Here is a tiny trained network, its code and every weight. The questions are about switching its units off for an input and a class, where a switched-off unit gives its printed mean instead of its output.

import numpy as np


def w(rows, s, z=0):
    codes = np.array(rows[::2]) - 128.0
    scale = np.full(codes.shape[1], s)
    scale[-1] = z or s
    return codes * scale


def norm(h):
    return h / np.sqrt((h * h).mean(-1, keepdims=True) + 1e-5)


def f(y):
    return np.maximum(y, 0)


def log_softmax(a):
    a = a - a.max(-1, keepdims=True)
    return a - np.log(np.exp(a).sum(-1, keepdims=True))


def net(x, mask):
    res = np.array(x, float).reshape(1, 8) / 4 @ E
    u = 0
    for l in range(2):
        y = f(norm(res) @ A[l][:, :-1].T + A[l][:, -1])
        res = res + np.where(mask[u : u + 11], y, B[l][:, -1]) @ B[l][:, :-1]
        u += 11
    return log_softmax(norm(res)[-1] @ U[:, :-1].T + U[:, -1])


A, B = {}, {}
E = w([
[95,154,54,127,167,151,108,116,196],'x0',
[206,89,177,203,62,92,211,188,218],'x1',
[57,74,126,65,65,120,132,225,204],'x2',
[86,190,167,4,85,151,97,110,131],'x3',
[131,216,116,89,123,2,211,208,159],'x4',
[35,117,141,125,143,142,174,67,62],'x5',
[205,168,51,124,183,195,64,82,201],'x6',
[154,20,122,224,126,60,82,249,58],'x7',
],0.0061)
A[0] = w([
[107,81,196,205,138,180,163,81,23,58],'L0N0',
[178,133,168,80,107,94,139,190,157,180],'L0N1',
[155,185,179,12,63,81,98,39,39,84],'L0N2',
[140,115,137,111,162,151,124,114,81,3],'L0N3',
[47,79,81,170,174,122,31,203,82,30],'L0N4',
[107,66,173,206,115,152,165,95,64,61],'L0N5',
[79,87,83,176,138,150,58,222,53,22],'L0N6',
[253,125,137,225,210,43,157,214,157,50],'L0N7',
[113,148,179,26,85,56,93,98,26,22],'L0N8',
[56,135,82,116,204,192,83,113,118,122],'L0N9',
[162,148,120,161,123,185,1,96,215,91],'L0N10',
],0.0065,0.0057)
B[0] = w([
[96,85,179,156,102,129,169,79,139,212],'L0N0',
[87,135,122,160,128,154,120,160,139,243],'L0N1',
[106,161,137,174,199,150,135,178,115,218],'L0N2',
[117,123,131,148,152,130,81,140,117,130],'L0N3',
[103,74,41,68,121,122,140,152,98,194],'L0N4',
[112,100,174,152,83,113,122,53,101,193],'L0N5',
[124,116,71,111,123,85,84,135,93,184],'L0N6',
[175,190,66,211,121,47,174,136,111,253],'L0N7',
[127,168,154,130,148,181,104,245,50,182],'L0N8',
[117,125,107,101,124,63,137,101,136,231],'L0N9',
[158,99,123,107,137,202,82,130,176,225],'L0N10',
],0.011,0.0048)
A[1] = w([
[131,191,195,88,138,130,121,140,68,39],'L1N0',
[149,121,133,167,166,91,101,166,106,82],'L1N1',
[93,118,137,121,64,99,122,169,127,88],'L1N2',
[127,71,90,76,97,110,114,121,78,84],'L1N3',
[108,176,117,114,191,161,115,63,136,108],'L1N4',
[118,156,92,113,171,119,107,183,163,178],'L1N5',
[101,96,85,122,119,127,100,135,76,2],'L1N6',
[245,97,140,115,142,135,108,140,154,102],'L1N7',
[123,115,164,66,113,172,69,124,112,114],'L1N8',
[128,74,193,124,117,105,124,66,94,55],'L1N9',
[130,175,116,79,185,129,109,54,148,14],'L1N10',
],0.012,0.0057)
B[1] = w([
[82,183,193,122,215,254,171,235,66,171],'L1N0',
[103,194,122,97,170,130,165,110,74,182],'L1N1',
[116,115,133,76,153,97,149,75,176,187],'L1N2',
[86,99,105,106,192,115,21,135,166,185],'L1N3',
[211,189,133,88,165,76,162,64,142,210],'L1N4',
[144,94,169,125,80,158,140,66,113,254],'L1N5',
[85,82,31,26,186,77,81,174,144,168],'L1N6',
[122,85,144,195,66,166,27,211,108,184],'L1N7',
[121,162,97,175,152,56,190,154,76,188],'L1N8',
[82,67,211,191,110,217,130,37,86,182],'L1N9',
[231,227,87,29,179,145,91,44,169,181],'L1N10',
],0.0097,0.0073)
U = w([
[51,27,228,229,108,167,162,26,24,85],'0',
[47,38,33,65,204,57,47,136,47,240],'1',
[215,58,98,204,47,239,5,192,201,47],'2',
[55,108,188,52,47,115,214,175,233,3],'3',
[46,220,220,86,221,211,186,225,17,93],'4',
[218,185,68,249,54,20,199,193,89,205],'5',
[213,231,109,44,184,198,119,15,161,121],'6',
],0.014,0.0038)

Each question gives the input, the list of numbers given to net, and the class t.
The units are the neurons (one row each of A and B). Each row of codes is followed by its name. A weight is (code - 128) times the scale printed after its matrix; where a second scale follows, it is the last column's (A, B and U).
mask holds one flag per neuron, layer by layer. A switched-off neuron (its flag False) gives its mean, the last column of its row in B, instead of its output. The means were averaged over made-up inputs and are rounded, as every weight is.
A unit's drop is (log p(t) with every unit on - log p(t) with that unit switched off) / (log p(t) with every unit on - log p(t) with every unit switched off).
The circuit of an input: a set's keep is (log p(t) with only the set's units on - log p(t) with every unit switched off) / (log p(t) with every unit on - log p(t) with every unit switched off). Starting from the 12 units with the biggest drops (on a tie, the unit counted first), units are removed one at a time, each time the one whose removal leaves the highest keep (on an exact tie, the one counted first), for as long as the keep stays at least 0.8.
units of the circuit, in order: the units of the circuit, biggest drop first
most important unit: the unit with the biggest drop
k most important neurons: the k neurons with the biggest drops, biggest first
k most important neurons of layer l: the k neurons of layer l with the biggest drops, biggest first
drop when u is switched off: that unit's drop, to one decimal
input [-6,-4,2,6,-8,0,-2,2], class 4: units of the circuit, in order -> L0N8
input [-1,-2,6,1,-4,8,-1,-7], class 6: 2 most important neurons of layer 0 -> L0N9; L0N1
input [-7,-6,-6,5,0,6,7,1], class 4: 2 most important neurons -> L1N0; L0N8
input [2,8,2,0,0,8,2,-1], class 3: 3 most important neurons of layer 1 -> L1N5; L1N9; L1N7
input [4,-1,-3,4,-2,-6,1,5], class 2: 2 most important neurons -> L0N10; L1N7
input [7,4,-6,5,6,-1,8,3], class 5: 4 most important neurons -> L0N7; L1N7; L1N3; L1N9
input [4,4,5,8,4,0,5,8], class 3: units of the circuit, in order -> L1N2; L1N5
input [8,-3,-1,-4,3,-5,8,1], class 2: 4 most important neurons -> L1N7; L0N10; L0N2; L1N2
input [-2,-3,-1,6,3,-1,0,-7], class 4: 2 most important neurons -> L1N0; L0N8
input [-1,-1,-7,8,-1,8,0,-7], class 4: 2 most important neurons of layer 0 -> L0N8; L0N2
input [-4,8,-7,6,5,6,6,-1], class 5: 3 most important neurons of layer 1 -> L1N9; L1N3; L1N10
input [7,-1,3,-3,-8,3,-4,-1], class 1: 2 most important neurons of layer 1 -> L1N3; L1N6
input [-2,-6,1,-4,-2,2,-2,-5], class 6: 2 most important neurons -> L0N9; L1N4
input [2,7,-6,-3,2,2,5,-2], class 5: most important unit -> L0N7
input [5,-4,-1,8,6,2,2,0], class 4: 4 most important neurons -> L1N0; L0N8; L0N2; L0N10
input [8,4,0,-6,7,8,-3,-5], class 3: 2 most important neurons -> L0N7; L1N8
input [4,3,8,3,-1,2,6,8], class 1: 2 most important neurons -> L0N4; L0N6
input [-2,-7,-3,1,4,2,2,-2], class 4: 2 most important neurons of layer 0 -> L0N8; L0N2
input [0,0,3,5,6,-5,-5,2], class 4: drop when L0N4 is switched off -> 0.1
input [-3,6,2,-3,-7,-5,-2,8], class 5: units of the circuit, in order -> L0N7
input [-8,5,-2,5,5,-2,-2,-3], class 4: drop when L1N4 is switched off -> 0.0
input [-4,0,-1,-4,-1,-5,0,-2], class 5: drop when L0N7 is switched off -> 4.1
